Here is a tiny trained network, its code and every weight. The questions are about switching its units off for an input and a target symbol, where a switched-off unit gives its printed mean instead of its output.

import numpy as np


def w(rows, s, z=0):
    codes = np.array(rows[::2]) - 128.0
    scale = np.full(codes.shape[1], s)
    scale[-1] = z or s
    return codes * scale


def norm(h):
    return h / np.sqrt((h * h).mean(-1, keepdims=True) + 1e-5)


def f(y):
    return y / 2 * (1 + np.tanh(0.7978845608 * (y + 0.044715 * y**3)))


def softmax(a):
    e = np.exp(a - a.max(-1, keepdims=True))
    return e / e.sum(-1, keepdims=True)


def log_softmax(a):
    a = a - a.max(-1, keepdims=True)
    return a - np.log(np.exp(a).sum(-1, keepdims=True))


def net(x, mask):
    ids = ['ΘΣεηλμξπτφψ'.index(c) for c in x.split()]
    T = len(ids)
    res = E[ids] + P[:T]
    u = 0
    for l in range(3):
        q, k, v = (norm(res) @ M[l].T for M in (Q, K, V))
        z = softmax(np.where(np.tri(T) > 0, q @ k.T / 3**0.5, -1e9)) @ v
        res = res + np.where(mask[u], z, O[l][:, -1]) @ O[l][:, :-1]
        u += 1
        y = f(norm(res) @ A[l][:, :-1].T + A[l][:, -1])
        res = res + np.where(mask[u : u + 4], y, B[l][:, -1]) @ B[l][:, :-1]
        u += 4
    return log_softmax(norm(res)[-1] @ U[:, :-1].T + U[:, -1])


Q, K, V, O, A, B = {}, {}, {}, {}, {}, {}
E = w([
[5,144,144,111],'Θ',
[39,98,111,180],'Σ',
[41,161,178,103],'ε',
[141,164,198,98],'η',
[90,183,203,88],'λ',
[220,102,143,90],'μ',
[76,172,228,152],'ξ',
[52,79,129,194],'π',
[153,166,214,141],'τ',
[219,79,144,68],'φ',
[141,144,152,164],'ψ',
],0.016)
P = w([
[157,152,96,171],'0',
[119,111,117,127],'1',
[157,110,132,98],'2',
[131,97,136,152],'3',
[182,95,133,135],'4',
[121,95,125,112],'5',
[119,141,132,74],'6',
[99,127,131,95],'7',
[80,115,79,10],'8',
[117,144,100,39],'9',
[141,124,86,100],'10',
],0.013)
Q[0] = w([
[241,153,128,46],'0.h1',
[229,72,22,2],'0.h1',
[77,102,168,144],'0.h1',
],0.006)
K[0] = w([
[121,85,72,140],'0.h1',
[71,183,100,68],'0.h1',
[114,2,220,167],'0.h1',
],0.0066)
V[0] = w([
[11,159,115,113],'0.h1',
[97,85,188,168],'0.h1',
[153,254,30,125],'0.h1',
],0.0069)
O[0] = w([
[222,165,96,130,170],'0.h1',
[92,237,80,183,241],'0.h1',
[116,254,171,112,3],'0.h1',
],0.008,0.0034)
A[0] = w([
[168,2,139,48,253],'0.n1',
[80,11,183,167,78],'0.n2',
[112,204,183,211,93],'0.n3',
[47,155,182,96,111],'0.n4',
],0.0079,0.0028)
B[0] = w([
[35,209,211,236,240],'0.n1',
[130,124,125,2,253],'0.n2',
[70,235,194,58,210],'0.n3',
[175,26,101,174,240],'0.n4',
],0.0059,0.003)
Q[1] = w([
[129,133,8,13],'1.h1',
[167,238,88,1],'1.h1',
[141,157,182,104],'1.h1',
],0.0075)
K[1] = w([
[158,31,153,154],'1.h1',
[110,11,145,120],'1.h1',
[191,254,149,156],'1.h1',
],0.007)
V[1] = w([
[170,253,42,53],'1.h1',
[237,118,83,77],'1.h1',
[84,160,181,120],'1.h1',
],0.0052)
O[1] = w([
[101,171,43,28,89],'1.h1',
[123,190,15,184,2],'1.h1',
[246,94,127,129,203],'1.h1',
],0.011,0.0045)
A[1] = w([
[239,2,160,131,255],'1.n1',
[192,31,85,178,170],'1.n2',
[154,173,252,154,116],'1.n3',
[211,132,172,51,186],'1.n4',
],0.0067,0.0047)
B[1] = w([
[42,160,79,67,254],'1.n1',
[73,150,251,92,155],'1.n2',
[93,57,45,107,190],'1.n3',
[1,49,155,183,189],'1.n4',
],0.0076,0.0094)
Q[2] = w([
[101,238,119,113],'2.h1',
[230,102,110,148],'2.h1',
[6,65,142,137],'2.h1',
],0.012)
K[2] = w([
[175,73,145,142],'2.h1',
[62,93,141,65],'2.h1',
[177,250,157,149],'2.h1',
],0.014)
V[2] = w([
[10,201,81,255],'2.h1',
[163,10,223,166],'2.h1',
[103,192,169,233],'2.h1',
],0.01)
O[2] = w([
[152,198,210,69,245],'2.h1',
[194,44,176,255,65],'2.h1',
[187,90,241,61,199],'2.h1',
],0.012)
A[2] = w([
[61,148,171,72,229],'2.n1',
[51,38,221,142,217],'2.n2',
[148,82,121,250,191],'2.n3',
[120,80,171,136,4],'2.n4',
],0.015,0.0021)
B[2] = w([
[82,142,98,238,249],'2.n1',
[173,178,112,159,233],'2.n2',
[3,102,148,98,147],'2.n3',
[197,159,105,81,149],'2.n4',
],0.013,0.017)
U = w([
[114,149,169,10,92],'Θ',
[78,132,44,92,108],'Σ',
[58,113,62,135,92],'ε',
[45,192,163,200,172],'η',
[203,167,81,181,96],'λ',
[107,156,19,233,60],'μ',
[184,153,186,140,39],'ξ',
[62,141,49,107,91],'π',
[79,50,133,157,103],'τ',
[98,54,126,157,125],'φ',
[79,184,157,183,254],'ψ',
],0.012,0.0071)

Each question gives the input, a string of symbols that net reads in full, and the target symbol t.
The units are the heads (3 rows each of Q, K, V and O) and the neurons (one row each of A and B). Each row of codes is followed by its name. A weight is (code - 128) times the scale printed after its matrix; where a second scale follows, it is the last column's (O, A, B and U).
mask holds one flag per unit, layer by layer, with each layer's heads first. A switched-off unit (its flag False) gives its mean, the last column of its rows in O or B, instead of its output. The means were averaged over made-up inputs and are rounded, as every weight is.
A unit's drop is (log p(t) with every unit on - log p(t) with that unit switched off) / (log p(t) with every unit on - log p(t) with every unit switched off).
The circuit of an input: a set's keep is (log p(t) with only the set's units on - log p(t) with every unit switched off) / (log p(t) with every unit on - log p(t) with every unit switched off). Starting from the 12 units with the biggest drops (on a tie, the unit counted first), units are removed one at a time, each time the one whose removal leaves the highest keep (on an exact tie, the one counted first), for as long as the keep stays at least 0.8.
circuit, biggest first: the units of the circuit, biggest drop first
most important unit: the unit with the biggest drop
top k neurons: the k neurons with the biggest drops, biggest first
k most important neurons of layer l: the k neurons of layer l with the biggest drops, biggest first
input η ψ ξ ε ψ ψ π π ψ, target μ: circuit, biggest first => 2.h1
input Σ η ξ, target Θ: top 4 neurons => 1.n1, 0.n2, 1.n3, 1.n4
input Σ λ τ, target Θ: circuit, biggest first => 2.h1, 1.n4, 0.h1, 1.n3
input Σ φ ξ ψ τ, target Θ: circuit, biggest first => 2.h1, 0.h1, 1.n3, 1.n4
input π Σ φ ε η, target ξ: circuit, biggest first => 2.h1, 2.n1, 2.n4
input Σ Σ Σ ξ η, target Θ: circuit, biggest first => 2.h1, 0.h1, 1.n3, 1.n4
input η ε ψ Σ π ψ ξ η π, target μ: 2 most important neurons of layer 0 => 0.n3, 0.n1
input Σ π Θ μ π ψ Σ Θ η ψ Σ, target Θ: circuit, biggest first => 2.h1, 0.h1, 1.n4
input η Σ Σ π Θ η λ π, target μ: 2 most important neurons of layer 0 => 0.n1, 0.n3
input Σ φ τ ψ, target Θ: circuit, biggest first => 2.h1, 0.h1, 1.n3, 1.n4
input τ μ Σ Σ Θ η ψ τ Θ ε ψ, target λ: top 3 neurons => 0.n3, 1.n1, 2.n2
input η Θ ε τ, target μ: 3 most important neurons of layer 1 => 1.n1, 1.n4, 1.n3
input τ ξ η ξ η, target λ: top 2 neurons => 0.n3, 1.n1
input τ ψ ψ π π Σ ψ, target λ: 3 most important neurons of layer 2 => 2.n2, 2.n4, 2.n1
input η ψ Σ ξ τ π φ Σ π μ, target μ: most important unit => 2.h1
input τ Σ λ λ Σ ξ, target λ: top 2 neurons => 1.n1, 2.n2
input τ ψ Σ λ μ μ, target λ: top 3 neurons => 0.n3, 1.n1, 2.n2
input ψ τ Θ ψ ψ η π η ξ η φ, target η: top 2 neurons => 0.n1, 0.n3
input τ Σ ψ ψ ψ π Σ η Θ, target λ: 2 most important neurons of layer 2 => 2.n2, 2.n4
input ξ μ τ Σ η ε ε ξ φ, target ψ: 3 most important neurons of layer 0 => 0.n3, 0.n1, 0.n2
input ψ Σ π τ ψ Σ φ, target η: 2 most important neurons of layer 1 => 1.n1, 1.n4
input Σ Σ μ Σ ε, target Θ: top 4 neurons => 1.n1, 0.n2, 1.n3, 1.n4
